What each symbol does to the nodes:
* | @ * %
cl | gg fz rz
gz | ng zq bh
jb | mb hc jp
jt | sb mr sd
dr | bq fc gb
zq | pq hz cp
jp | tt mm sz
sz | hf bh zc
tl | ml qt dm
gg | sj nr zl
fl | qs gb cj
hc | jp ml lm
sr | tl fg qt
ql | rd sr zj
qs | pg cj dq
gd | sd rd hc
fj | dg mb nf
bz | sr fm fg
mr | sd dg sz
fc | gb cf jt
ld | cf dr lm
fg | qt ld zj
sj | lm zl pm
dm | bz jq fm
lt | ng fc sd
dg | sz nf bh
rz | zl ld nr
hz | zc hf mq
zb | lt jt ng
qt | cl zj jq
lp | gz sb zq
sd | bh sz hf
dq | dr jm sn
nr | zl fl qs
ng | cr pq bq
zl | pm nr bp
mq | pq fj tt
fz | rz pg ld
mb | nf jt tt
rd | hc tl ml
mm | ql bz ql
cf | zb sn tr
bq | lp jt zq
cj | cj lt zl
tt | gd ql tl
cr | bp gz ng
tr | cr dr gz
jm | pq mg cf
mg | zb ng sn
zj | jq cl gg
fm | tl zl lm
hf | mq zc fj
gb | cj gz lt
pm | fm bp fz
sb | zq sd hz
cp | jm mq mr
sn | tr fl lp
lm | cj nr cl
bp | fz qs pg
ml | mm zj mm
pq | bq cp jt
bh | zc gd jp
pg | mg dq dr
jq | fm gg sj
zc | fj jb mb
nf | bh tt gd

The rows follow the links: the fewer symbols apart two nodes are, the more alike their rows tend to be.

Each row is also shifted at random along 7 hidden directions that mean nothing.

Name the node of each row.
75 -38 -47 -1 10 13 -17 4 33 -21 -43 -18 -27 -21 -4 2 -15 20 -38 -39 -35 -17 -26 -18 38 35 24 13 47 -33 2 -4 27 -4 38 -18 -33 12 34 10 38 20 5 -20 19 -28 -47 36 23 -22
node: mb
-57 1 -24 7 -33 23 -34 -11 -19 -13 22 31 28 -8 13 -1 -9 62 14 -23 -2 32 -56 14 -12 19 -17 6 -16 -41 8 -7 -29 35 -12 4 20 -7 34 -30 -28 18 -13 37 -10 -50 5 -13 10 19
node: dg
-3 -3 -9 15 14 -23 -17 38 9 20 17 36 -19 -26 25 -21 -24 12 -20 -32 13 47 -10 6 7 12 -2 13 33 9 16 -38 38 7 -2 23 17 20 -2 -13 7 9 12 17 21 -33 -30 13 33 14
node: bq
9 -21 -22 10 -35 3 -15 24 -28 -9 -36 24 40 -23 -25 -37 12 38 29 -50 -32 29 -26 54 -17 24 -48 22 -17 -3 -28 -41 -14 12 -17 31 84 2 21 -24 -49 18 -3 11 -72 -29 -23 -52 -8 38
node: cp
58 34 0 -19 -2 -3 -7 5 -11 22 -40 -59 13 1 35 43 -27 -1 63 30 42 36 7 0 78 -8 2 9 -31 27 22 0 7 0 -19 -44 -41 -12 73 -3 0 20 -59 -1 15 4 5 -2 -15 -39
node: cj
-57 -16 -12 -16 0 -4 4 63 20 -12 76 -14 -48 21 -43 -23 39 1 -26 -23 0 8 57 22 -9 0 -14 -15 -17 10 30 -19 -25 -23 21 20 15 -15 -28 0 -33 58 -6 -11 -43 45 -18 -20 0 -12
node: dr
33 -18 5 -1 -4 -3 5 60 4 -30 6 -13 -33 -1 27 -54 -20 2 36 2 43 48 8 9 41 4 16 -1 -7 11 23 7 -61 -1 19 -5 14 -4 -7 -4 -16 53 -17 7 -44 22 -17 4 7 -8
node: tr
-18 8 30 0 11 -44 -21 -26 17 6 -7 19 23 10 -11 52 -9 15 -18 23 -27 1 33 22 39 -3 -7 -22 -32 -16 -16 -47 101 -47 33 -5 13 -6 96 4 3 44 -12 -7 40 -53 9 -25 -21 9
node: fl
-54 -5 -41 -22 -2 4 -20 1 21 -16 39 -25 -17 -22 -1 20 31 34 26 -36 16 20 -32 17 -7 31 8 25 13 -37 13 20 -20 11 -18 -37 -21 -14 1 6 17 23 -11 -7 -11 -14 -22 3 14 -16
node: bh
-12 -26 -35 -25 -11 17 -23 11 -20 -30 33 -8 -1 -10 -29 -1 32 41 -16 -31 -37 26 -25 20 -3 29 -31 14 -13 -25 14 -3 -69 47 -8 42 7 0 -20 -17 -11 21 -23 -2 -11 12 -30 -1 3 -1
node: sz
-59 11 -34 -24 23 13 -1 -31 -9 -36 -7 28 -19 8 4 5 -7 5 -12 7 -2 -24 -54 -3 9 -2 -1 22 9 -14 -23 24 -30 20 22 16 -13 10 11 4 28 -5 -24 -9 3 11 -1 55 -2 -13
node: tt
-50 -8 -25 21 -14 -29 22 3 23 -9 -23 -53 -38 -50 14 2 20 4 11 -19 -1 18 32 -3 5 19 -17 5 1 -24 -6 4 50 -6 10 -10 24 -7 9 10 20 32 -1 -7 -17 -19 -25 -9 0 -11
node: zb
-52 13 -21 5 -18 -1 48 27 5 -26 -43 -20 -39 -20 23 -13 -37 -15 -4 18 14 16 27 -28 33 -9 -10 -12 -22 18 20 11 -15 21 9 12 -4 31 -11 3 -7 34 -34 -9 -5 37 -16 14 0 -22
node: cf
-74 34 34 16 11 -51 -17 -13 -28 19 65 5 11 32 5 7 10 -2 -26 32 -4 -6 -11 -5 -5 -26 -8 -19 -56 16 28 21 -38 -3 -31 1 0 -12 -25 19 -20 18 9 8 15 47 43 20 24 -7
node: bp
58 -27 -31 -15 -12 16 0 20 19 -40 -51 16 24 -5 -6 -17 -3 29 3 -30 -21 -13 -44 -4 2 40 2 2 4 -32 -1 -14 -33 36 38 10 4 31 -4 -1 -10 15 2 -4 -14 -5 -35 15 -18 18
node: fj
-51 -49 -40 -27 -3 -1 -35 7 2 -30 14 9 -6 -4 -46 7 33 46 -12 -40 -44 19 -24 44 47 25 -18 23 15 -43 -17 -10 -44 -19 1 1 20 -11 55 29 4 41 -38 -1 -64 -18 -22 -27 0 -14
node: zc
-31 -2 -21 -14 4 -10 -19 19 -16 8 16 45 -5 -15 8 2 -20 30 -26 -7 -10 53 -33 13 26 4 -12 15 11 15 22 -39 -12 34 -22 47 -3 35 1 -13 11 -7 -27 16 28 -8 -26 18 24 5
node: sb
13 -20 31 -9 -3 -10 3 -19 -8 1 17 -9 23 21 -48 11 47 -38 -43 13 -58 -49 51 -8 -10 -5 -6 -10 0 -5 -30 4 18 -25 14 15 32 -10 -7 42 18 -9 23 -3 -27 26 30 -40 -23 -3
node: gg
-42 20 18 43 2 -27 7 0 29 13 -31 36 -1 10 8 3 -38 26 -12 -1 4 -30 -2 17 -32 -7 2 -32 -27 -9 1 -34 86 -40 16 -21 11 3 35 -21 -45 37 30 -8 28 -39 4 -3 6 28
node: dq
73 -40 30 5 -29 32 28 -9 3 -4 -72 -44 30 6 -22 2 13 -38 80 27 3 -5 33 17 17 -18 16 3 7 7 -37 28 -51 -28 -22 -38 5 -22 -1 1 -10 -32 -21 -23 -54 21 5 -75 -39 -2
node: qt
42 6 26 14 18 -6 15 -24 8 37 -30 -52 12 10 13 7 11 -32 30 17 41 -24 -3 -8 5 -15 5 -11 6 -4 1 35 1 -33 -23 -38 -35 -21 -13 16 15 -48 8 0 0 6 32 -8 -9 -15
node: fm
38 -27 37 27 42 -3 -6 -29 -3 35 38 8 -15 18 -34 -34 7 -10 -96 -6 -26 -30 3 -2 4 -22 -24 -32 10 -20 -9 12 7 -18 30 70 -8 -16 -21 -13 11 -49 28 17 41 -8 34 18 -1 10
node: dm
-50 19 25 -3 15 -52 -14 -22 -2 13 8 9 15 26 -28 35 -2 17 -37 28 -38 -20 17 20 14 -22 -18 -29 -56 3 5 -27 39 -25 8 11 1 -2 36 2 -16 33 -6 -22 34 1 16 1 -8 1
node: qs
-41 31 -51 -47 16 -1 25 -8 24 -37 -28 -21 -29 -6 15 31 10 -19 33 3 24 -28 -26 -20 6 13 38 34 26 -8 8 30 -15 13 6 -45 -45 17 -9 48 48 7 -20 -31 -13 52 -21 54 -6 -45
node: jb

Start here and follow the symbols in turn, left to right. Where do you end up?
Answers are names.
-30 -22 12 -23 25 -43 -16 40 13 -25 70 30 -26 0 -1 -24 20 12 -25 -9 0 26 0 19 3 26 -1 -7 1 -18 9 -25 -16 16 29 48 31 9 -44 14 20 32 9 17 3 12 -11 23 4 18
* * % %: tt
15 18 -26 18 4 -17 11 25 7 19 -40 30 2 -34 28 -27 -29 9 -13 -31 13 7 -27 -11 -34 22 -9 1 14 10 14 -33 43 32 8 29 9 38 -29 -13 -6 -11 23 11 24 -22 -32 30 7 26
% * * %: bh
-68 9 37 9 34 -57 -13 5 26 -15 56 40 -25 -3 28 -22 -6 2 -47 13 12 1 -4 -16 -3 4 11 -25 3 -29 11 -4 28 3 36 24 24 9 -42 23 40 21 40 14 49 -9 13 45 19 19
@ * @ % %: gb
42 15 -8 -12 -1 -7 25 6 5 -21 -51 -34 -13 -42 32 15 -29 7 -9 23 -8 30 23 -40 38 22 -18 -12 -29 -7 13 -17 22 64 35 47 -16 44 -4 -25 25 17 -19 -7 85 -3 -32 39 -14 6
* % %: sd
-51 -3 -22 -13 -23 -1 6 10 -11 -24 -2 12 15 -37 -8 -4 18 26 1 -22 -26 32 -5 11 -9 30 -38 12 -15 -12 -6 -36 0 55 -1 55 38 27 -21 -13 0 17 0 9 1 -8 -36 -6 -17 22
* @ % *: zc
66 -13 11 38 6 -12 1 35 -1 21 -4 -41 -29 15 -17 -16 -12 7 -28 -15 -12 -2 20 15 5 -3 10 -14 -26 18 38 5 -12 -39 -8 -24 -16 -17 11 -23 -40 43 11 -35 10 12 -15 3 40 -22
@ @ * *: mr
-30 -20 21 20 -9 45 -13 -13 -39 30 45 33 -21 41 -7 -19 -36 -6 -36 31 -2 24 16 7 43 -52 -10 -13 5 23 7 28 -60 -25 -28 27 -19 -13 30 -34 -20 -33 -36 33 -7 2 40 -21 13 -8
* % % % @ @: pm
-32 8 -4 3 -39 42 -2 28 -36 13 55 4 -16 38 -3 -12 -10 -21 -9 14 10 19 41 -22 8 -30 2 -3 -6 38 29 29 -57 -14 -38 -23 -8 -8 2 -8 -44 13 -17 15 -39 39 28 -40 22 -27
* @ * * %: sz
64 -63 -46 15 -20 20 -40 25 -14 14 20 -54 -24 -39 -46 -5 46 47 -27 -82 -53 52 6 45 31 37 -38 26 21 -13 12 -9 -8 -18 -22 10 11 -41 43 -36 -15 24 -7 -13 -36 -54 -51 -41 43 -18
% % % * @: sb
-18 16 19 22 -20 16 -22 12 -24 21 69 27 15 43 -12 -14 2 -12 -22 9 -1 -20 20 -20 -44 -20 9 -12 -15 24 25 14 -18 -13 -21 -13 11 -16 -24 -2 -44 3 32 16 -9 22 39 -24 29 4
* * % % @: gz
-104 6 -21 -25 -9 -19 3 -27 16 -23 9 -6 15 -39 -8 47 32 30 14 -9 -19 16 -12 7 -29 23 -19 4 -7 -31 2 -18 26 39 -15 5 3 18 -22 13 20 5 -12 -12 21 -18 -21 -3 -13 12
% @ @ % %: sd
-49 66 2 2 -4 11 -2 -20 -43 41 44 26 16 40 43 16 -32 -30 -13 44 37 -10 6 -47 10 -38 7 6 -13 35 20 26 -1 3 -28 -26 -36 -3 23 18 -1 -27 -15 45 20 14 62 10 -2 -26
* @ @ @ %: lm
-15 -20 32 14 8 -48 -12 -41 -36 23 -24 -66 -1 2 -23 40 26 -13 -14 34 -48 1 20 11 72 -17 -9 -1 -30 12 -3 36 -24 -34 -44 -24 -1 -23 40 41 29 6 -20 -23 -11 26 30 -20 20 -41
* @ % * *: fc
-91 34 12 -19 6 -44 31 9 -7 -52 4 21 2 -18 42 -31 -2 -2 16 37 25 23 -14 -19 1 1 -32 -14 -44 0 -3 0 -42 67 17 65 42 39 -70 16 17 20 -13 25 6 51 11 39 -22 28
* % @ %: hz
-62 11 -18 16 17 -28 6 38 33 4 12 -2 -55 7 12 -14 -19 4 -3 -11 46 18 17 18 35 -9 1 -1 1 10 34 -9 13 -48 1 -21 -10 -5 16 14 -13 48 -25 -6 -25 6 -7 15 16 -23
* @ % % @: tr
-35 22 -43 -18 -4 4 15 31 22 -5 -17 16 23 -8 -1 -12 16 12 28 -40 39 -20 -43 9 -45 24 2 15 22 -9 18 -26 -11 12 -3 -7 -8 26 -42 26 -11 -8 -5 9 -51 16 -23 11 -18 12
% @ % %: lm
4 2 -15 26 -8 -27 38 11 26 -11 -94 -9 9 -31 -11 -15 -3 0 6 -25 -18 -28 5 7 -34 16 -24 -12 -17 -4 -21 -28 48 -1 27 11 39 20 -15 -2 -20 17 26 -24 -11 -10 -35 -2 -9 30
% % @ %: ng
-75 25 4 1 -12 -3 1 -19 -13 29 52 -1 -5 29 -16 31 9 -29 -40 26 -18 -29 38 -33 -10 -27 20 -6 3 27 25 18 17 -20 -27 -39 -22 -1 -5 39 9 -1 3 2 7 38 36 -12 18 -34
@ * @ %: bp
50 -6 11 42 -10 -12 12 22 -5 -25 -54 2 -7 -16 10 -59 -25 17 -5 -15 -12 8 -5 1 2 11 -33 -19 -31 -3 -17 -13 8 10 40 29 58 4 8 -35 -36 48 16 3 -9 -18 -18 -3 3 31
@ @ * * * @: tr
